In the rows, 128 means zero.
Each row has two labels, one from each of two sets.
[111 130 132 133  56  90 135 127 128 102 129 126 121 138 165 130 115 164
 122 113] -> C & J110
[118 125 156 126 130  75 132 135 144  78 105 128 126 131 223 143 119  90
 118 119] -> F & J110
[112 114 160  93 119  88 125 135 139  96 120 107 121 152 247 169 130 120
 139 134] -> F & J838
[145 125 142 126 140  85 122 111 136 108 140 104 154 128 183 145 129 149
 131 133] -> A & J110
[112 127 152 112 146  77 135 118 150  73 119  78 129 141 247 130 140 144
 118 125] -> A & J154
[112 128 138 113 109  30 122 125 127  75 127 103 116 151 190 137 129 159
 106 134] -> C & J154
[146 131 135 128 144 108 129 113 128 129 134  81 128 128 161 149 133 156
 117 127] -> A & J171
[136 135  97 125 120  75 154 135 100  76 118 117 136 124 196 129 124 134
 124 121] -> C & J110
[116 153 158 121 122  88 133 127 166  93 108 119 129 150 225 131 121 107
 112 130] -> F & J154
[124  90 126 125 128  66 151 138 127  93 119 104 120 145 194 129 113 151
 120 104] -> C & J110
[114 117 134 135 124  97 191 137 113  99 125 107 128 120 157 131 126 133
 131 116] -> C & J154
[128 142 151 118 129  71 120 127 137  94 134 116 134 143 216 146 140 108
 106 155] -> F & J324
[115 137 152 104 128  87 115 131 133  93 110  93 125 147 225 136 125 113
 127 144] -> F & J171
[112 145 172 115 135  96 133 133 143 101 119 104 136 172 215 121 141 148
 112 148] -> F & J838
[131 149 133 108 105  42 160 126 113  64 114 107 130 139 189 131 132 131
 120 125] -> C & J171
[135 146 167 105 140 116 132 139 114  84 113 111 131 149 204 144 136 108
 124 132] -> F & J171
[126 138 152 102 130  72 141 127 129  66 115 106 128 134 252 146 133  76
 110 124] -> F & J110
[106 124 121 110 134  96 141 130 129  79 123  93 127 137 177 129 142 152
 105 125] -> C & J171
[125 138 173 101 149  88 119 132 135  80 114 106 144 157 225 139 141  97
 106 128] -> F & J154
[110 127 155 127 142  74 121  78 146 124 134 115 124 106 211 130 125 147
  91 130] -> A & J110
[129 157 131 134 108  76 150 143 124  89 131 120 122 133 182 147 132 158
 122 123] -> C & J154
[126 129 119  96 105  78 157 130 129  87 138 120 125 129 168 135 119 146
 127  98] -> C & J110
[128 127  74 113 111  64 151 138 122  78 144 120 142 134 211 134 127 153
 102 131] -> C & J110
[107 139 112 110 119  76 153 132 117 100 118 131 122 141 167 126  97 144
 124 128] -> C & J171
[109 133 141 133 118  58 141 102 137  79 115 117 127 136 213 128 170 153
 115 119] -> C & J110
[120 125 138 103 144  68 170 124 142 111 117 112 135 140 231 151 118 117
 110 126] -> F & J110
[121 133 119 112 110  80 150 134  94  73 127  87 133 139 231 131 109 146
 102 134] -> C & J110
[138 134 164 122 141  67 111 109 146 109 146 100 135 138 217 136 121 142
 126 128] -> A & J110
[135 128 159 133 145  84 150 134 121  81 115  99 122 149 184 118 123 145
 123 126] -> C & J154
[118 117 129 123 100 105 162 140 119  95 106 134 129 151 145 118 126 161
 121 128] -> C & J838
[120 135 126 122 117  78 159 129  67  80 123 110 136 137 197 126 128 155
 114 129] -> C & J838
[128 118 112 115 120  93 148 132 115  55 124 108 126 138 184 142 120 150
 135 134] -> C & J171
[132 132 128 128 114  49 151 138 133  90 127 121 133 133 198 122 119 159
 118 125] -> C & J110
[138 134 132 135  90  65 162 126 117  99 135 124 129 132 168 137 117 144
 127 124] -> C & J324
[134 142 173 122 144  72 121 137 143 100 116 133 136 142 233 153 127  92
 112 138] -> F & J110
[127 133 134 135 125  56 171 119 122  89  63  87 136 134 168 124 122 175
 118 126] -> C & J838
[118 149 163 104 141  81 128 130 144  87 102 104 129 162 243 125 141 124
  97 137] -> F & J154
[118 117 118 126 105  58 153 123 131  62 133  99 123 142 209 127 135 157
  96 116] -> C & J838
[129 125 154 112 137  76 125 121 149  79 114 103 120 145 239 132 138 138
 113 136] -> A & J110
[198 141 160 112 131  83 131 130 145  87 110 103 133 154 252 141 137 118
 132 139] -> F & J154
[134 134 155 123 146  53 107 134 148  88 127 109 132 150 210 134 134 154
 100 122] -> A & J838
[130 124 136 109 148  83 146 127 128  71 121  75 111 153 231 141 138 155
 112 132] -> A & J171
[126 135 130  91 110  68 135 133 119  60 113 111 136 147 203 139 128 147
 122 127] -> C & J154

Each row has two labels, one from each of two sets.
[127 126 145 128 128 133 128 127 110 120  90 122 168 168 114 131 130 126
 146 129] -> J176 & J755
[140 133 113 120 121 120 127 110 149 122 156 128 135 120 125 137 125 133
 120 129] -> J176 & J61
[139 141 109 100 118 122 133 110 167 118 163 130 157 133 117 135 129 125
 128 131] -> J176 & J61
[128 125 129 130 135 131 124 125 125 125  94 120 165 163 114 131 135 123
 123 122] -> J176 & J755
[130 130 127 123 129 131 123 119 124 122 102 121 168 159 113 132 133 125
 131 122] -> J176 & J755
